Here is a tiny trained network, its code and every weight. The questions are about switching its units off for an input and a class, where a switched-off unit gives its printed mean instead of its output.

import numpy as np


def w(rows, s, z=0):
    codes = np.array(rows[::2]) - 128.0
    scale = np.full(codes.shape[1], s)
    scale[-1] = z or s
    return codes * scale


def f(y):
    return np.maximum(y, 0)


def log_softmax(a):
    a = a - a.max(-1, keepdims=True)
    return a - np.log(np.exp(a).sum(-1, keepdims=True))


def net(x, mask):
    res = np.array(x, float).reshape(1, 6) / 4 @ E
    y = f(res @ A[0][:, :-1].T + A[0][:, -1])
    res = res + np.where(mask, y, B[0][:, -1]) @ B[0][:, :-1]
    return log_softmax(res[-1] @ U[:, :-1].T + U[:, -1])


A, B = {}, {}
E = w([
[111,102,128,102,144,100,112,103,115,144,109,135],'x0',
[208,64,233,143,145,76,176,162,82,127,225,182],'x1',
[78,89,154,196,125,190,191,2,124,56,163,36],'x2',
[123,124,88,75,172,102,133,131,182,112,179,74],'x3',
[132,221,143,71,160,73,194,174,10,58,86,125],'x4',
[154,52,243,102,18,16,25,180,201,55,100,74],'x5',
],0.0088)
A[0] = w([
[117,114,113,91,165,96,154,97,172,56,193,29,41],'neuron 1',
[116,73,144,154,72,143,90,122,195,171,131,122,92],'neuron 2',
[149,78,208,126,132,98,135,147,125,95,173,132,59],'neuron 3',
[78,187,89,114,77,149,58,120,167,82,31,70,69],'neuron 4',
[123,117,207,180,7,131,71,120,89,112,29,151,45],'neuron 5',
[127,113,110,72,123,63,88,165,211,54,152,50,23],'neuron 6',
[99,103,215,187,63,168,126,55,61,75,68,113,99],'neuron 7',
[144,161,136,105,106,90,58,238,141,176,106,130,107],'neuron 8',
[108,196,156,98,121,67,165,157,67,25,73,100,4],'neuron 9',
],0.012,0.004)
B[0] = w([
[131,161,88,95,97,92,117,179,158,96,46,198,212],'neuron 1',
[131,118,162,138,136,140,10,112,166,127,148,96,228],'neuron 2',
[137,110,161,145,138,104,191,120,64,150,180,119,229],'neuron 3',
[163,83,216,153,127,66,197,134,65,123,203,144,244],'neuron 4',
[124,160,77,105,173,194,172,132,92,178,130,95,237],'neuron 5',
[118,167,86,139,170,208,173,112,74,189,125,135,246],'neuron 6',
[113,168,75,98,112,73,132,156,184,72,72,190,233],'neuron 7',
[95,152,88,128,97,83,148,111,187,32,65,179,252],'neuron 8',
[126,72,146,166,127,178,7,84,207,175,173,92,236],'neuron 9',
],0.011,0.016)
U = w([
[67,209,86,174,193,250,182,107,76,179,108,108,92],'0',
[122,132,111,128,77,96,119,153,169,45,69,153,75],'1',
[140,52,170,176,103,186,2,107,176,122,151,55,91],'2',
[161,54,213,178,94,71,204,141,61,99,184,99,118],'3',
[123,141,110,120,108,173,135,161,109,121,74,101,252],'4',
],0.0089,0.014)

Each question gives the input, the list of numbers given to net, and the class t.
The units are the neurons (one row each of A and B). Each row of codes is followed by its name. A weight is (code - 128) times the scale printed after its matrix; where a second scale follows, it is the last column's (A, B and U).
mask holds one flag per neuron, in row order. A switched-off neuron (its flag False) gives its mean, the last column of its row in B, instead of its output. The means were averaged over made-up inputs and are rounded, as every weight is.
A unit's drop is (log p(t) with every unit on - log p(t) with that unit switched off) / (log p(t) with every unit on - log p(t) with every unit switched off).
The circuit of an input: a set's keep is (log p(t) with only the set's units on - log p(t) with every unit switched off) / (log p(t) with every unit on - log p(t) with every unit switched off). Starting from all 9 units, units are removed one at a time, each time the one whose removal leaves the highest keep (on an exact tie, the one counted first), for as long as the keep stays at least 0.8.
units of the circuit, in order: the units of the circuit, biggest drop first
k most important neurons: the k neurons with the biggest drops, biggest first
drop when u is switched off: that unit's drop, to one decimal
input [8,-8,5,-3,3,-1], class 3: units of the circuit, in order -> neuron 4
input [-1,-7,-4,-1,-1,-5], class 3: 3 most important neurons -> neuron 4; neuron 6; neuron 5
input [7,-6,4,6,0,-4], class 3: 3 most important neurons -> neuron 4; neuron 8; neuron 7
input [7,7,-7,-1,-3,-1], class 1: 3 most important neurons -> neuron 4; neuron 8; neuron 6
input [1,4,-6,-8,6,7], class 4: 2 most important neurons -> neuron 5; neuron 8
input [-5,-8,7,6,-4,2], class 3: 2 most important neurons -> neuron 4; neuron 8
input [3,0,8,0,7,-2], class 1: 2 most important neurons -> neuron 7; neuron 1
input [5,2,5,8,6,-4], class 4: 3 most important neurons -> neuron 8; neuron 1; neuron 7
input [6,-5,5,4,4,2], class 1: 3 most important neurons -> neuron 1; neuron 3; neuron 5
input [-7,-8,-1,-5,-6,-5], class 3: units of the circuit, in order -> neuron 4; neuron 6
input [-8,-5,-8,7,-4,-3], class 1: 2 most important neurons -> neuron 8; neuron 5
input [-1,-2,6,8,-3,-1], class 4: units of the circuit, in order -> neuron 8; neuron 1
input [3,-6,7,2,8,4], class 2: 2 most important neurons -> neuron 9; neuron 8
input [-2,1,1,-7,7,5], class 2: units of the circuit, in order -> neuron 9
input [0,2,4,8,-6,2], class 4: 4 most important neurons -> neuron 1; neuron 9; neuron 6; neuron 5
input [-5,-7,-6,-8,-8,-5], class 2: units of the circuit, in order -> neuron 6; neuron 2
input [-1,-3,-2,8,4,-3], class 4: units of the circuit, in order -> neuron 5; neuron 6; neuron 8
input [1,-7,3,3,8,-6], class 2: units of the circuit, in order -> neuron 9; neuron 6
input [0,-3,2,-2,-3,5], class 0: drop when neuron 8 is switched off -> 0.1
input [0,-8,3,8,-7,6], class 3: units of the circuit, in order -> neuron 4
input [0,-3,7,-8,-7,3], class 4: drop when neuron 7 is switched off -> 5.1
input [-4,-5,-2,3,0,8], class 0: drop when neuron 5 is switched off -> 0.1
